Below are the code and all the weights of a small trained network. Each question names an input and a target symbol and asks about switching units off, where a switched-off unit gives its printed mean instead of its output.

import numpy as np


def w(rows, s, z=0):
    codes = np.array(rows[::2]) - 128.0
    scale = np.full(codes.shape[1], s)
    scale[-1] = z or s
    return codes * scale


def f(y):
    return np.maximum(y, 0)


def softmax(a):
    e = np.exp(a - a.max(-1, keepdims=True))
    return e / e.sum(-1, keepdims=True)


def log_softmax(a):
    a = a - a.max(-1, keepdims=True)
    return a - np.log(np.exp(a).sum(-1, keepdims=True))


def net(x, mask):
    ids = ['βγηλμτω'.index(c) for c in x.split()]
    T = len(ids)
    res = E[ids] + P[:T]
    u = 0
    for l in range(2):
        r = res
        for j in range(2):
            rows = slice(4 * j, 4 * j + 4)
            q, k, v = (r @ M[l][rows].T for M in (Q, K, V))
            z = softmax(np.where(np.tri(T) > 0, q @ k.T / 4**0.5, -1e9)) @ v
            o = O[l][rows]
            res = res + np.where(mask[u + j], z, o[:, -1]) @ o[:, :-1]
        u += 2
        y = f(res @ A[l][:, :-1].T + A[l][:, -1])
        res = res + np.where(mask[u : u + 4], y, B[l][:, -1]) @ B[l][:, :-1]
        u += 4
    return log_softmax(res[-1] @ U[:, :-1].T + U[:, -1])


Q, K, V, O, A, B = {}, {}, {}, {}, {}, {}
E = w([
[112,73,15,167,72,155,126,180,160,120],'β',
[159,194,71,99,24,141,161,170,165,175],'γ',
[119,231,62,109,134,168,215,187,165,251],'η',
[172,207,103,106,85,163,119,185,29,120],'λ',
[42,198,60,65,179,149,70,188,68,166],'μ',
[59,137,143,193,136,122,165,140,83,143],'τ',
[162,54,143,70,114,44,100,95,130,180],'ω',
],0.015)
P = w([
[107,122,110,113,66,173,98,2,112,176],'0',
[99,58,127,88,77,151,153,108,76,176],'1',
[127,155,100,152,140,135,93,23,122,148],'2',
[109,64,150,97,118,120,167,173,73,135],'3',
[152,196,121,170,176,86,87,62,122,127],'4',
[122,80,156,109,165,74,181,208,85,130],'5',
[180,195,139,192,221,57,66,100,118,114],'6',
[155,99,180,117,185,25,157,239,87,131],'7',
[207,217,144,202,243,5,72,127,137,143],'8',
],0.0095)
Q[0] = w([
[105,81,132,80,120,125,128,148,130,125],'0.h1',
[172,117,166,115,106,139,91,108,175,87],'0.h1',
[157,163,132,102,152,107,155,177,78,203],'0.h1',
[145,87,128,103,125,138,155,172,185,101],'0.h1',
[141,64,110,113,117,110,145,147,136,122],'0.h2',
[105,114,144,112,161,88,159,253,81,146],'0.h2',
[151,159,81,180,153,43,90,84,140,151],'0.h2',
[101,113,159,111,139,152,96,108,159,87],'0.h2',
],0.016)
K[0] = w([
[54,57,126,122,123,142,157,173,124,146],'0.h1',
[93,158,100,79,103,226,149,105,180,148],'0.h1',
[170,158,186,127,255,35,149,199,76,110],'0.h1',
[150,71,58,46,30,208,177,255,106,152],'0.h1',
[81,125,85,151,55,146,163,218,103,125],'0.h2',
[126,96,166,90,133,54,175,253,131,125],'0.h2',
[171,206,118,184,203,94,89,148,222,41],'0.h2',
[140,143,139,105,16,160,128,81,128,188],'0.h2',
],0.009)
V[0] = w([
[178,151,128,83,165,103,151,189,89,75],'0.h1',
[163,166,111,88,99,3,220,142,131,76],'0.h1',
[159,90,158,190,120,66,88,25,97,128],'0.h1',
[208,83,158,125,71,217,74,73,45,96],'0.h1',
[195,156,121,99,89,175,109,74,198,124],'0.h2',
[202,110,137,58,13,46,118,146,131,111],'0.h2',
[176,67,208,100,183,99,95,33,63,177],'0.h2',
[109,47,62,189,98,67,176,135,171,39],'0.h2',
],0.0058)
O[0] = w([
[108,178,152,113,131,103,97,2,134,121,91],'0.h1',
[133,176,132,179,94,108,115,98,136,81,118],'0.h1',
[48,135,136,127,110,103,139,171,116,134,156],'0.h1',
[132,142,47,113,110,95,191,88,137,136,61],'0.h1',
[136,124,169,120,55,87,197,183,151,74,3],'0.h2',
[100,197,117,147,133,74,166,189,142,109,37],'0.h2',
[33,103,119,102,177,121,139,49,133,111,84],'0.h2',
[131,116,75,179,143,115,101,180,139,152,120],'0.h2',
],0.0086,0.0051)
A[0] = w([
[228,137,205,135,125,98,195,109,146,185,130],'0.n1',
[139,253,109,121,122,177,165,223,59,168,250],'0.n2',
[132,146,73,48,140,70,97,174,95,216,209],'0.n3',
[157,173,160,115,128,100,195,172,142,146,97],'0.n4',
],0.0058,0.0023)
B[0] = w([
[105,95,125,81,108,112,147,139,217,63,163],'0.n1',
[113,191,135,119,142,151,115,1,143,124,255],'0.n2',
[114,117,107,154,149,134,86,81,161,116,231],'0.n3',
[97,139,127,211,74,73,151,115,177,143,153],'0.n4',
],0.011,0.0076)
Q[1] = w([
[254,63,164,32,85,137,142,106,148,118],'1.h1',
[43,147,101,169,179,236,37,52,46,211],'1.h1',
[157,152,188,151,156,95,94,31,144,160],'1.h1',
[33,171,216,125,129,130,191,111,72,87],'1.h1',
[202,143,255,113,139,128,99,102,177,155],'1.h2',
[22,163,69,95,205,160,96,87,108,189],'1.h2',
[65,139,192,4,123,146,141,107,132,102],'1.h2',
[165,108,37,128,139,151,76,97,131,188],'1.h2',
],0.0098)
K[1] = w([
[49,161,78,103,144,249,149,119,121,128],'1.h1',
[118,97,191,177,201,91,109,140,117,147],'1.h1',
[158,183,178,140,210,117,118,138,111,95],'1.h1',
[126,115,162,52,136,50,94,74,128,141],'1.h1',
[141,161,156,179,188,116,91,108,173,118],'1.h2',
[90,112,204,150,167,51,110,138,57,139],'1.h2',
[73,178,205,58,154,128,151,59,94,146],'1.h2',
[120,107,111,210,199,149,101,158,78,153],'1.h2',
],0.011)
V[1] = w([
[109,142,88,106,162,40,64,129,125,128],'1.h1',
[80,2,143,125,117,64,168,117,203,159],'1.h1',
[37,158,179,214,108,202,147,188,88,164],'1.h1',
[147,112,150,193,91,104,216,82,69,98],'1.h1',
[190,125,90,107,157,165,185,121,133,192],'1.h2',
[171,163,94,168,69,147,113,173,85,66],'1.h2',
[76,83,209,141,158,126,192,124,97,128],'1.h2',
[116,198,207,125,119,110,188,118,225,173],'1.h2',
],0.0068)
O[1] = w([
[61,152,148,61,110,171,189,183,111,158,184],'1.h1',
[85,237,254,162,219,125,75,167,194,143,127],'1.h1',
[157,68,190,205,8,143,109,101,60,217,244],'1.h1',
[136,142,83,213,247,4,148,85,82,159,93],'1.h1',
[164,103,114,133,172,134,117,157,215,123,137],'1.h2',
[63,138,94,182,97,118,96,104,104,78,2],'1.h2',
[159,158,159,69,188,69,137,58,102,160,160],'1.h2',
[193,100,168,171,174,174,152,98,66,38,10],'1.h2',
],0.0065,0.005)
A[1] = w([
[185,128,133,118,133,134,134,160,131,88,1],'1.n1',
[106,134,131,125,148,151,94,150,78,121,176],'1.n2',
[174,102,130,123,94,113,162,150,101,92,55],'1.n3',
[98,141,173,200,122,48,179,190,103,2,2],'1.n4',
],0.0084,0.0022)
B[1] = w([
[177,160,149,173,98,126,104,130,185,127,152],'1.n1',
[182,165,96,107,99,99,146,120,143,124,255],'1.n2',
[182,172,168,146,189,154,149,88,179,97,142],'1.n3',
[1,39,183,140,94,182,123,89,14,103,146],'1.n4',
],0.0097,0.0039)
U = w([
[65,144,85,237,126,94,18,210,156,101,147],'β',
[30,101,177,200,153,145,89,121,117,83,3],'γ',
[185,102,202,213,212,181,96,147,147,91,113],'η',
[121,106,36,175,239,73,209,116,95,111,98],'λ',
[90,109,188,55,99,186,130,181,101,121,104],'μ',
[141,113,203,245,135,97,56,70,79,252,163],'τ',
[46,192,182,156,232,118,129,221,126,98,208],'ω',
],0.0034,0.0038)

Each question gives the input, a string of symbols that net reads in full, and the target symbol t.
The units are the heads (4 rows each of Q, K, V and O) and the neurons (one row each of A and B). Each row of codes is followed by its name. A weight is (code - 128) times the scale printed after its matrix; where a second scale follows, it is the last column's (O, A, B and U).
mask holds one flag per unit, layer by layer, with each layer's heads first. A switched-off unit (its flag False) gives its mean, the last column of its rows in O or B, instead of its output. The means were averaged over made-up inputs and are rounded, as every weight is.
A unit's drop is (log p(t) with every unit on - log p(t) with that unit switched off) / (log p(t) with every unit on - log p(t) with every unit switched off).
The circuit of an input: a set's keep is (log p(t) with only the set's units on - log p(t) with every unit switched off) / (log p(t) with every unit on - log p(t) with every unit switched off). Starting from all 12 units, units are removed one at a time, each time the one whose removal leaves the highest keep (on an exact tie, the one counted first), for as long as the keep stays at least 0.8.
circuit, biggest first: the units of the circuit, biggest drop first
most important unit: the unit with the biggest drop
k most important neurons: the k neurons with the biggest drops, biggest first
k most important neurons of layer l: the k neurons of layer l with the biggest drops, biggest first
heads that matter: for each layer, one digit per head in row order, 1 if its drop is at least 0.15 and else 0, layers parted by /
input ω τ τ ω ω β β ω, target β: heads that matter : 01 / 01
input τ γ μ γ, target γ: 2 most important neurons : [0.n4, 1.n4]
input β γ τ τ β λ λ, target λ: most important neuron : [0.n2]
input τ τ τ μ ω η γ, target ω: circuit, biggest first : [1.h1, 0.n2, 0.h2]
input γ τ β η γ, target β: 2 most important neurons : [0.n4, 0.n2]
input τ β τ τ τ τ η τ ω, target η: 2 most important neurons of layer 1 : [1.n3, 1.n1]
input β ω γ ω τ τ β μ η, target μ: circuit, biggest first : [0.h1, 1.h1, 0.h2, 0.n1]
input η ω β η μ, target μ: circuit, biggest first : [1.h1, 0.h1]
input β η η τ λ ω τ, target ω: circuit, biggest first : [1.h1, 0.n3]
input β λ β τ β β η, target η: circuit, biggest first : [0.h1, 0.h2, 1.h2, 0.n1]
input τ β γ β τ β τ ω η, target ω: heads that matter : 10 / 10
input γ τ γ, target γ: circuit, biggest first : [0.h2, 1.h2, 1.n4, 0.n4]
input η μ ω β λ, target ω: circuit, biggest first : [1.h1, 0.h2]
input τ β λ ω τ β, target β: circuit, biggest first : [1.h2, 0.h2]
input τ η τ λ τ γ, target λ: most important unit : 0.n2
input β β τ β β τ μ μ μ, target μ: circuit, biggest first : [0.h1, 1.h1]
input τ β η η τ η μ γ, target η: heads that matter : 11 / 01
input τ η β ω, target η: heads that matter : 01 / 01
input β η μ τ λ η ω, target λ: heads that matter : 11 / 10
input γ μ ω, target γ: heads that matter : 01 / 01
input γ ω β λ, target ω: heads that matter : 01 / 10
input τ τ β τ η μ, target τ: heads that matter : 00 / 10
input τ τ μ γ τ ω τ ω, target ω: most important unit : 0.h2
input η μ β β τ ω β η, target ω: heads that matter : 00 / 10
input τ τ γ τ ω, target γ: 2 most important neurons : [1.n4, 0.n2]
input τ β λ λ, target λ: circuit, biggest first : [0.h1, 0.h2, 1.h1, 0.n2]
